Here is a tiny trained network, its code and every weight. The questions are about switching its units off for an input and a target symbol, where a switched-off unit gives its printed mean instead of its output.

import numpy as np


def w(rows, s, z=0):
    codes = np.array(rows[::2]) - 128.0
    scale = np.full(codes.shape[1], s)
    scale[-1] = z or s
    return codes * scale


def norm(h):
    return h / np.sqrt((h * h).mean(-1, keepdims=True) + 1e-5)


def f(y):
    return y / 2 * (1 + np.tanh(0.7978845608 * (y + 0.044715 * y**3)))


def softmax(a):
    e = np.exp(a - a.max(-1, keepdims=True))
    return e / e.sum(-1, keepdims=True)


def log_softmax(a):
    a = a - a.max(-1, keepdims=True)
    return a - np.log(np.exp(a).sum(-1, keepdims=True))


def net(x, mask):
    ids = ['αγδζλμω'.index(c) for c in x.split()]
    T = len(ids)
    res = E[ids] + P[:T]
    r = norm(res)
    for j in range(2):
        rows = slice(3 * j, 3 * j + 3)
        q, k, v = (r @ M[0][rows].T for M in (Q, K, V))
        z = softmax(np.where(np.tri(T) > 0, q @ k.T / 3**0.5, -1e9)) @ v
        o = O[0][rows]
        res = res + np.where(mask[j], z, o[:, -1]) @ o[:, :-1]
    y = f(norm(res) @ A[0][:, :-1].T + A[0][:, -1])
    res = res + np.where(mask[2:10], y, B[0][:, -1]) @ B[0][:, :-1]
    return log_softmax(norm(res)[-1] @ U[:, :-1].T + U[:, -1])


Q, K, V, O, A, B = {}, {}, {}, {}, {}, {}
E = w([
[85,157,232,110,73],'α',
[161,146,225,109,44],'γ',
[91,166,187,183,151],'δ',
[171,158,172,199,141],'ζ',
[95,82,168,29,54],'λ',
[31,113,136,120,167],'μ',
[160,8,171,124,118],'ω',
],0.014)
P = w([
[121,131,109,156,120],'0',
[136,152,61,125,137],'1',
[129,107,187,163,125],'2',
[111,135,110,176,107],'3',
[137,141,95,116,138],'4',
[121,111,229,146,140],'5',
[112,135,102,180,98],'6',
[135,148,114,110,144],'7',
[123,120,241,129,157],'8',
[111,135,89,188,86],'9',
[138,164,119,100,160],'10',
[125,129,254,98,180],'11',
[107,134,73,199,71],'12',
[132,168,131,113,156],'13',
],0.023)
Q[0] = w([
[149,121,141,95,105],'head 0',
[83,53,200,69,178],'head 0',
[119,160,2,203,65],'head 0',
[159,76,215,118,176],'head 1',
[165,119,114,138,96],'head 1',
[127,245,59,105,84],'head 1',
],0.031)
K[0] = w([
[82,138,91,151,90],'head 0',
[68,135,110,207,14],'head 0',
[161,152,199,1,243],'head 0',
[111,140,100,207,30],'head 1',
[177,121,140,111,130],'head 1',
[180,169,203,44,226],'head 1',
],0.025)
V[0] = w([
[37,118,108,68,6],'head 0',
[105,136,144,229,141],'head 0',
[58,169,200,68,135],'head 0',
[7,49,71,161,193],'head 1',
[228,18,120,147,129],'head 1',
[125,191,79,170,59],'head 1',
],0.017)
O[0] = w([
[81,148,154,54,63,254],'head 0',
[161,161,63,166,95,210],'head 0',
[176,169,134,46,183,106],'head 0',
[63,173,88,79,228,147],'head 1',
[116,32,189,99,193,183],'head 1',
[249,141,113,106,154,148],'head 1',
],0.016,0.0095)
A[0] = w([
[154,108,29,141,117,45],'neuron 0',
[106,48,4,91,59,79],'neuron 1',
[78,166,52,99,172,204],'neuron 2',
[168,128,91,90,135,79],'neuron 3',
[171,127,155,162,120,88],'neuron 4',
[160,187,157,228,162,82],'neuron 5',
[141,87,87,188,137,3],'neuron 6',
[44,38,144,142,251,106],'neuron 7',
],0.03,0.0047)
B[0] = w([
[92,154,159,81,94,143],'neuron 0',
[75,146,145,74,56,144],'neuron 1',
[154,161,200,192,131,149],'neuron 2',
[92,141,90,123,97,140],'neuron 3',
[159,107,150,158,152,139],'neuron 4',
[66,100,71,93,198,145],'neuron 5',
[198,90,108,133,134,141],'neuron 6',
[16,98,83,202,3,253],'neuron 7',
],0.044,0.032)
U = w([
[225,249,7,107,72,34],'α',
[238,95,180,130,82,101],'γ',
[49,251,53,87,208,4],'δ',
[168,102,69,78,182,251],'ζ',
[89,104,249,3,160,173],'λ',
[129,225,195,172,178,115],'μ',
[48,99,119,194,91,165],'ω',
],0.011,0.0034)

Each question gives the input, a string of symbols that net reads in full, and the target symbol t.
The units are the heads (3 rows each of Q, K, V and O) and the neurons (one row each of A and B). Each row of codes is followed by its name. A weight is (code - 128) times the scale printed after its matrix; where a second scale follows, it is the last column's (O, A, B and U).
mask holds one flag per unit, heads first, then neurons. A switched-off unit (its flag False) gives its mean, the last column of its rows in O or B, instead of its output. The means were averaged over made-up inputs and are rounded, as every weight is.
A unit's drop is (log p(t) with every unit on - log p(t) with that unit switched off) / (log p(t) with every unit on - log p(t) with every unit switched off).
The circuit of an input: a set's keep is (log p(t) with only the set's units on - log p(t) with every unit switched off) / (log p(t) with every unit on - log p(t) with every unit switched off). Starting from all 10 units, units are removed one at a time, each time the one whose removal leaves the highest keep (on an exact tie, the one counted first), for as long as the keep stays at least 0.8.
circuit, biggest first: the units of the circuit, biggest drop first
unit that matters most: the unit with the biggest drop
top k neurons: the k neurons with the biggest drops, biggest first
which heads matter: for each layer, one digit per head in row order, 1 if its drop is at least 0.15 and else 0, layers parted by /
input ζ λ ω γ α, target α: circuit, biggest first -> head 1; neuron 7
input λ α ω, target λ: unit that matters most -> neuron 7
input α α α α α α δ, target δ: which heads matter -> 11
input ω λ ω μ μ α α, target μ: which heads matter -> 01
input ω μ δ γ ω ω α α, target α: circuit, biggest first -> neuron 7; head 1
input δ ω α, target δ: top 2 neurons -> neuron 5; neuron 7
input λ δ α δ ζ δ α ω ω μ ζ ζ α, target ζ: circuit, biggest first -> head 0; neuron 7; neuron 5; neuron 6
input ζ ω λ ω λ ω δ γ ω, target δ: which heads matter -> 01
input ω ζ γ ζ ω, target ζ: circuit, biggest first -> head 0; neuron 7; neuron 5
input δ ω ω, target δ: circuit, biggest first -> neuron 5; head 1; neuron 7
input μ ζ ω ω ω ω μ ζ ω, target μ: circuit, biggest first -> head 1; neuron 2; neuron 7
input γ δ α γ, target δ: which heads matter -> 10
input λ λ ω α λ ω ω ω ω μ ω, target μ: which heads matter -> 01
input ω ω δ μ λ δ α ζ α α, target ζ: unit that matters most -> head 0
input ω ω μ δ ω λ, target δ: circuit, biggest first -> head 0; neuron 7; neuron 5
input ω λ μ α α ω ω ω ω δ μ α, target δ: circuit, biggest first -> neuron 7; neuron 5; head 0
input ω ω ω ζ γ, target γ: circuit, biggest first -> head 1; neuron 7
input α δ ω ω μ δ δ ω γ ω ζ α γ, target ζ: circuit, biggest first -> head 0; neuron 7; neuron 5; neuron 6
input ω γ α ω α α ω λ α α δ, target δ: which heads matter -> 00
input ω ω ω ω α ω γ α δ, target γ: which heads matter -> 11
input α α ω, target α: which heads matter -> 11
input ω ω α α ω μ, target α: which heads matter -> 11
